Below are the code and all the weights of a small trained network. Each question names an input and a class and asks about switching units off, where a switched-off unit gives its printed mean instead of its output.

import numpy as np


def w(rows, s, z=0):
    codes = np.array(rows[::2]) - 128.0
    scale = np.full(codes.shape[1], s)
    scale[-1] = z or s
    return codes * scale


def f(y):
    return np.maximum(y, 0)


def log_softmax(a):
    a = a - a.max(-1, keepdims=True)
    return a - np.log(np.exp(a).sum(-1, keepdims=True))


def net(x, mask):
    res = np.array(x, float).reshape(1, 2) / 4 @ E
    y = f(res @ A[0][:, :-1].T + A[0][:, -1])
    res = res + np.where(mask, y, B[0][:, -1]) @ B[0][:, :-1]
    return log_softmax(res[-1] @ U[:, :-1].T + U[:, -1])


A, B = {}, {}
E = w([
[2,251,6,173,209,145,88,105],'x0',
[49,224,122,5,33,153,234,46],'x1',
],0.0089)
A[0] = w([
[197,57,216,206,176,48,93,209,176],'neuron 0',
[185,66,130,151,150,69,89,211,44],'neuron 1',
[75,190,115,149,169,150,116,135,6],'neuron 2',
[144,56,220,125,117,82,149,177,2],'neuron 3',
[190,127,77,176,170,138,64,149,16],'neuron 4',
[81,227,85,73,92,189,170,117,16],'neuron 5',
[162,88,124,173,130,92,77,169,34],'neuron 6',
[197,37,189,122,58,79,174,143,45],'neuron 7',
[78,150,99,167,217,149,107,106,31],'neuron 8',
[97,112,182,40,40,117,181,61,20],'neuron 9',
[204,85,203,78,75,87,207,113,2],'neuron 10',
[121,155,169,54,34,125,246,87,238],'neuron 11',
[89,140,146,85,68,103,192,87,19],'neuron 12',
[94,80,156,135,200,132,56,178,8],'neuron 13',
],0.011,0.012)
B[0] = w([
[39,144,127,159,211,85,168,67,210],'neuron 0',
[142,177,202,73,145,140,172,82,162],'neuron 1',
[240,23,56,130,30,238,28,214,146],'neuron 2',
[205,68,101,99,74,240,27,193,153],'neuron 3',
[236,201,204,5,92,210,101,96,150],'neuron 4',
[234,161,175,30,61,192,110,125,178],'neuron 5',
[177,215,203,80,79,160,128,89,149],'neuron 6',
[166,77,74,135,68,183,50,188,180],'neuron 7',
[126,69,41,200,95,175,91,168,155],'neuron 8',
[221,215,212,12,90,93,188,63,183],'neuron 9',
[189,83,57,100,60,217,28,205,175],'neuron 10',
[34,92,73,169,234,73,147,95,252],'neuron 11',
[228,201,220,16,76,144,170,74,163],'neuron 12',
[243,211,250,2,116,205,99,56,145],'neuron 13',
],0.015,0.026)
U = w([
[195,217,251,10,102,131,208,47,7],'0',
[191,9,48,103,51,232,41,207,16],'1',
[19,114,33,230,225,54,180,82,244],'2',
],0.015,0.014)

Each question gives the input, the list of numbers given to net, and the class t.
The units are the neurons (one row each of A and B). Each row of codes is followed by its name. A weight is (code - 128) times the scale printed after its matrix; where a second scale follows, it is the last column's (A, B and U).
mask holds one flag per neuron, in row order. A switched-off neuron (its flag False) gives its mean, the last column of its row in B, instead of its output. The means were averaged over made-up inputs and are rounded, as every weight is.
A unit's drop is (log p(t) with every unit on - log p(t) with that unit switched off) / (log p(t) with every unit on - log p(t) with every unit switched off).
unit that matters most: the unit with the biggest drop
top k neurons: the k neurons with the biggest drops, biggest first
drop when u is switched off: that unit's drop, to one decimal
input [1,0], class 2: unit that matters most : neuron 9
input [-4,1], class 1: top 2 neurons : neuron 10; neuron 7
input [3,-3], class 2: top 4 neurons : neuron 9; neuron 5; neuron 10; neuron 12
input [4,-3], class 1: top 2 neurons : neuron 11; neuron 9
input [5,-2], class 1: top 2 neurons : neuron 11; neuron 0
input [7,-7], class 0: top 3 neurons : neuron 13; neuron 4; neuron 10
input [-3,-3], class 2: top 3 neurons : neuron 0; neuron 9; neuron 5
input [-3,3], class 2: top 2 neurons : neuron 11; neuron 5
input [5,-6], class 0: drop when neuron 13 is switched off : 0.0
input [3,0], class 2: drop when neuron 9 is switched off : 0.3
input [-3,-2], class 2: drop when neuron 0 is switched off : 0.3
input [-8,5], class 1: drop when neuron 10 is switched off : 0.6
